Below is a small trained network, with its code and all its weights. Each question gives an input and a class and asks what happens when units are switched off, that is, made to give their printed mean instead of their output.

import numpy as np


def w(rows, s, z=0):
    codes = np.array(rows[::2]) - 128.0
    scale = np.full(codes.shape[1], s)
    scale[-1] = z or s
    return codes * scale


def f(y):
    return np.maximum(y, 0)


def log_softmax(a):
    a = a - a.max(-1, keepdims=True)
    return a - np.log(np.exp(a).sum(-1, keepdims=True))


def net(x, mask):
    res = np.array(x, float).reshape(1, 4) / 4 @ E
    y = f(res @ A[0][:, :-1].T + A[0][:, -1])
    res = res + np.where(mask, y, B[0][:, -1]) @ B[0][:, :-1]
    return log_softmax(res[-1] @ U[:, :-1].T + U[:, -1])


A, B = {}, {}
E = w([
[253,99,130,104,44,148],'x0',
[109,152,174,32,135,235],'x1',
[166,206,230,186,177,121],'x2',
[98,155,139,149,98,134],'x3',
],0.012)
A[0] = w([
[155,117,115,160,106,92,102],'neuron 0',
[111,129,146,116,125,135,118],'neuron 1',
[221,134,135,112,23,158,157],'neuron 2',
[37,136,137,129,226,114,123],'neuron 3',
[172,131,140,109,82,120,95],'neuron 4',
[99,147,176,27,140,209,58],'neuron 5',
[203,134,148,132,67,151,142],'neuron 6',
[29,131,105,115,201,119,137],'neuron 7',
[139,128,81,185,115,17,77],'neuron 8',
[110,115,77,109,110,112,19],'neuron 9',
[136,139,154,124,137,114,96],'neuron 10',
[128,155,122,89,138,160,131],'neuron 11',
[88,153,102,127,177,135,163],'neuron 12',
[139,124,82,174,128,71,91],'neuron 13',
[84,124,145,128,134,124,144],'neuron 14',
[88,105,83,110,101,148,65],'neuron 15',
[182,165,253,185,191,127,10],'neuron 16',
[132,133,185,141,145,114,2],'neuron 17',
[67,94,10,67,72,128,5],'neuron 18',
[129,138,153,152,154,134,59],'neuron 19',
[116,120,113,161,139,101,114],'neuron 20',
[126,132,86,122,134,140,126],'neuron 21',
[108,120,158,92,137,223,85],'neuron 22',
],0.019,0.0043)
B[0] = w([
[108,112,151,153,150,148,181],'neuron 0',
[127,129,116,135,157,132,146],'neuron 1',
[147,37,118,56,147,132,255],'neuron 2',
[125,40,108,65,101,123,228],'neuron 3',
[114,88,118,101,112,131,180],'neuron 4',
[83,130,154,241,141,140,248],'neuron 5',
[124,63,111,79,118,115,216],'neuron 6',
[148,54,118,60,137,138,223],'neuron 7',
[95,111,151,238,128,135,236],'neuron 8',
[138,168,137,118,118,107,168],'neuron 9',
[132,146,122,125,129,114,147],'neuron 10',
[109,131,124,171,130,136,173],'neuron 11',
[147,84,130,101,137,126,180],'neuron 12',
[94,131,124,191,139,148,198],'neuron 13',
[145,102,127,120,142,126,160],'neuron 14',
[145,178,126,125,109,121,180],'neuron 15',
[158,252,114,90,111,120,246],'neuron 16',
[135,169,129,116,126,124,160],'neuron 17',
[160,248,125,84,124,119,246],'neuron 18',
[142,145,126,133,123,109,155],'neuron 19',
[124,120,153,148,159,141,163],'neuron 20',
[121,145,120,124,110,116,151],'neuron 21',
[107,125,144,219,135,124,213],'neuron 22',
],0.032,0.022)
U = w([
[91,10,136,86,152,146,171],'0',
[26,97,193,254,179,165,4],'1',
[128,216,145,110,120,111,234],'2',
],0.0085,0.00036)

Each question gives the input, the list of numbers given to net, and the class t.
The units are the neurons (one row each of A and B). Each row of codes is followed by its name. A weight is (code - 128) times the scale printed after its matrix; where a second scale follows, it is the last column's (A, B and U).
mask holds one flag per neuron, in row order. A switched-off neuron (its flag False) gives its mean, the last column of its row in B, instead of its output. The means were averaged over made-up inputs and are rounded, as every weight is.
A unit's drop is (log p(t) with every unit on - log p(t) with that unit switched off) / (log p(t) with every unit on - log p(t) with every unit switched off).
The circuit of an input: a set's keep is (log p(t) with only the set's units on - log p(t) with every unit switched off) / (log p(t) with every unit on - log p(t) with every unit switched off). Starting from the 12 units with the biggest drops (on a tie, the unit counted first), units are removed one at a time, each time the one whose removal leaves the highest keep (on an exact tie, the one counted first), for as long as the keep stays at least 0.8.
units of the circuit, in order: the units of the circuit, biggest drop first
unit that matters most: the unit with the biggest drop
k most important neurons: the k neurons with the biggest drops, biggest first
drop when u is switched off: that unit's drop, to one decimal
input [6,-8,-8,-8], class 1: units of the circuit, in order => [neuron 8]
input [7,-8,-5,-4], class 1: 2 most important neurons => [neuron 8; neuron 13]
input [4,-6,-7,-3], class 2: 4 most important neurons => [neuron 18; neuron 5; neuron 22; neuron 9]
input [7,-2,-8,-1], class 2: 2 most important neurons => [neuron 18; neuron 3]
input [7,-2,8,4], class 2: 4 most important neurons => [neuron 16; neuron 3; neuron 7; neuron 17]
input [-6,5,5,-5], class 0: 2 most important neurons => [neuron 3; neuron 7]
input [7,8,-5,-2], class 1: 2 most important neurons => [neuron 5; neuron 22]
input [-4,-5,-6,-2], class 2: 2 most important neurons => [neuron 18; neuron 5]
input [-1,2,-2,0], class 1: 4 most important neurons => [neuron 16; neuron 2; neuron 6; neuron 18]
input [0,0,-1,-6], class 2: 2 most important neurons => [neuron 2; neuron 5]
input [-8,8,2,5], class 0: 3 most important neurons => [neuron 3; neuron 7; neuron 8]
input [4,1,5,-1], class 2: 3 most important neurons => [neuron 16; neuron 3; neuron 7]
input [-4,-3,5,8], class 2: 2 most important neurons => [neuron 16; neuron 2]
input [1,3,8,-3], class 2: units of the circuit, in order => [neuron 16]
input [-1,-1,2,7], class 2: 2 most important neurons => [neuron 2; neuron 5]
input [6,-6,8,7], class 2: drop when neuron 16 is switched off => 6.1
input [-6,-1,8,-8], class 2: drop when neuron 16 is switched off => 4.1
input [-4,8,-1,-6], class 1: drop when neuron 5 is switched off => 2.9
input [5,-8,-7,-3], class 1: drop when neuron 8 is switched off => 4.0
input [0,7,-5,0], class 1: unit that matters most => neuron 5
